Here is a tiny trained network, its code and every weight. The questions are about switching its units off for an input and a target symbol, where a switched-off unit gives its printed mean instead of its output.

import numpy as np


def w(rows, s, z=0):
    codes = np.array(rows[::2]) - 128.0
    scale = np.full(codes.shape[1], s)
    scale[-1] = z or s
    return codes * scale


def f(y):
    return y / 2 * (1 + np.tanh(0.7978845608 * (y + 0.044715 * y**3)))


def softmax(a):
    e = np.exp(a - a.max(-1, keepdims=True))
    return e / e.sum(-1, keepdims=True)


def log_softmax(a):
    a = a - a.max(-1, keepdims=True)
    return a - np.log(np.exp(a).sum(-1, keepdims=True))


def net(x, mask):
    ids = ['αξπστω'.index(c) for c in x.split()]
    T = len(ids)
    res = E[ids] + P[:T]
    r = res
    for j in range(2):
        rows = slice(2 * j, 2 * j + 2)
        q, k, v = (r @ M[0][rows].T for M in (Q, K, V))
        z = softmax(np.where(np.tri(T) > 0, q @ k.T / 2**0.5, -1e9)) @ v
        o = O[0][rows]
        res = res + np.where(mask[j], z, o[:, -1]) @ o[:, :-1]
    y = f(res @ A[0][:, :-1].T + A[0][:, -1])
    res = res + np.where(mask[2:10], y, B[0][:, -1]) @ B[0][:, :-1]
    return log_softmax(res[-1] @ U[:, :-1].T + U[:, -1])


Q, K, V, O, A, B = {}, {}, {}, {}, {}, {}
E = w([
[205,174,110,72],'α',
[129,107,131,84],'ξ',
[216,156,220,199],'π',
[197,39,89,91],'σ',
[71,165,159,27],'τ',
[10,97,106,231],'ω',
],0.012)
P = w([
[191,253,76,154],'0',
[159,159,93,122],'1',
[142,109,127,98],'2',
[127,72,162,64],'3',
[93,17,201,57],'4',
[89,17,220,43],'5',
[81,39,192,46],'6',
],0.0045)
Q[0] = w([
[159,109,176,74],'h0',
[98,165,86,185],'h0',
[211,134,165,57],'h1',
[181,11,57,76],'h1',
],0.011)
K[0] = w([
[80,118,116,42],'h0',
[191,131,127,201],'h0',
[77,19,180,147],'h1',
[141,132,249,156],'h1',
],0.014)
V[0] = w([
[105,148,142,74],'h0',
[254,134,136,209],'h0',
[157,219,85,55],'h1',
[170,82,132,24],'h1',
],0.0079)
O[0] = w([
[106,196,95,139,207],'h0',
[149,76,245,68,151],'h0',
[59,215,159,153,148],'h1',
[158,255,71,32,250],'h1',
],0.0085,0.0015)
A[0] = w([
[46,103,145,243,107],'n0',
[20,183,10,175,75],'n1',
[2,202,177,126,252],'n2',
[126,212,60,84,20],'n3',
[154,140,120,39,91],'n4',
[221,120,122,36,144],'n5',
[191,189,170,202,140],'n6',
[202,63,64,135,93],'n7',
],0.0077,0.0031)
B[0] = w([
[193,135,191,85,144],'n0',
[218,64,44,188,189],'n1',
[121,64,167,201,202],'n2',
[156,254,103,157,183],'n3',
[168,152,124,86,179],'n4',
[151,70,131,67,254],'n5',
[172,215,173,126,165],'n6',
[195,88,169,184,190],'n7',
],0.0082,0.0058)
U = w([
[151,136,115,13,108],'α',
[2,150,105,80,255],'ξ',
[177,202,216,156,35],'π',
[123,40,117,197,173],'σ',
[153,171,53,176,48],'τ',
[44,134,202,129,159],'ω',
],0.0068,0.0044)

Each question gives the input, a string of symbols that net reads in full, and the target symbol t.
The units are the heads (2 rows each of Q, K, V and O) and the neurons (one row each of A and B). Each row of codes is followed by its name. A weight is (code - 128) times the scale printed after its matrix; where a second scale follows, it is the last column's (O, A, B and U).
mask holds one flag per unit, heads first, then neurons. A switched-off unit (its flag False) gives its mean, the last column of its rows in O or B, instead of its output. The means were averaged over made-up inputs and are rounded, as every weight is.
A unit's drop is (log p(t) with every unit on - log p(t) with that unit switched off) / (log p(t) with every unit on - log p(t) with every unit switched off).
The circuit of an input: a set's keep is (log p(t) with only the set's units on - log p(t) with every unit switched off) / (log p(t) with every unit on - log p(t) with every unit switched off). Starting from all 10 units, units are removed one at a time, each time the one whose removal leaves the highest keep (on an exact tie, the one counted first), for as long as the keep stays at least 0.8.
circuit, biggest first: the units of the circuit, biggest drop first
k most important neurons: the k neurons with the biggest drops, biggest first
which heads matter: for each layer, one digit per head in row order, 1 if its drop is at least 0.15 and else 0, layers parted by /
drop of u: that unit's drop, to one decimal
input σ π ξ τ ξ τ π, target τ: circuit, biggest first -> h0, h1
input τ σ σ τ σ τ α, target τ: which heads matter -> 10
input τ α τ σ, target τ: circuit, biggest first -> h0, h1, n3
input π τ α τ π, target τ: circuit, biggest first -> h0
input ξ π π τ ξ, target τ: 2 most important neurons -> n1, n5
input σ τ ξ, target τ: 2 most important neurons -> n1, n3
input σ π ξ σ π ω α, target σ: 4 most important neurons -> n7, n3, n6, n0
input τ π ξ ξ σ σ ω, target ω: drop of n0 -> 0.1
input τ τ σ ξ ω α, target σ: drop of h1 -> 1.5
input π σ σ π, target α: drop of h0 -> 0.3
input ω α τ, target σ: drop of h1 -> 0.5
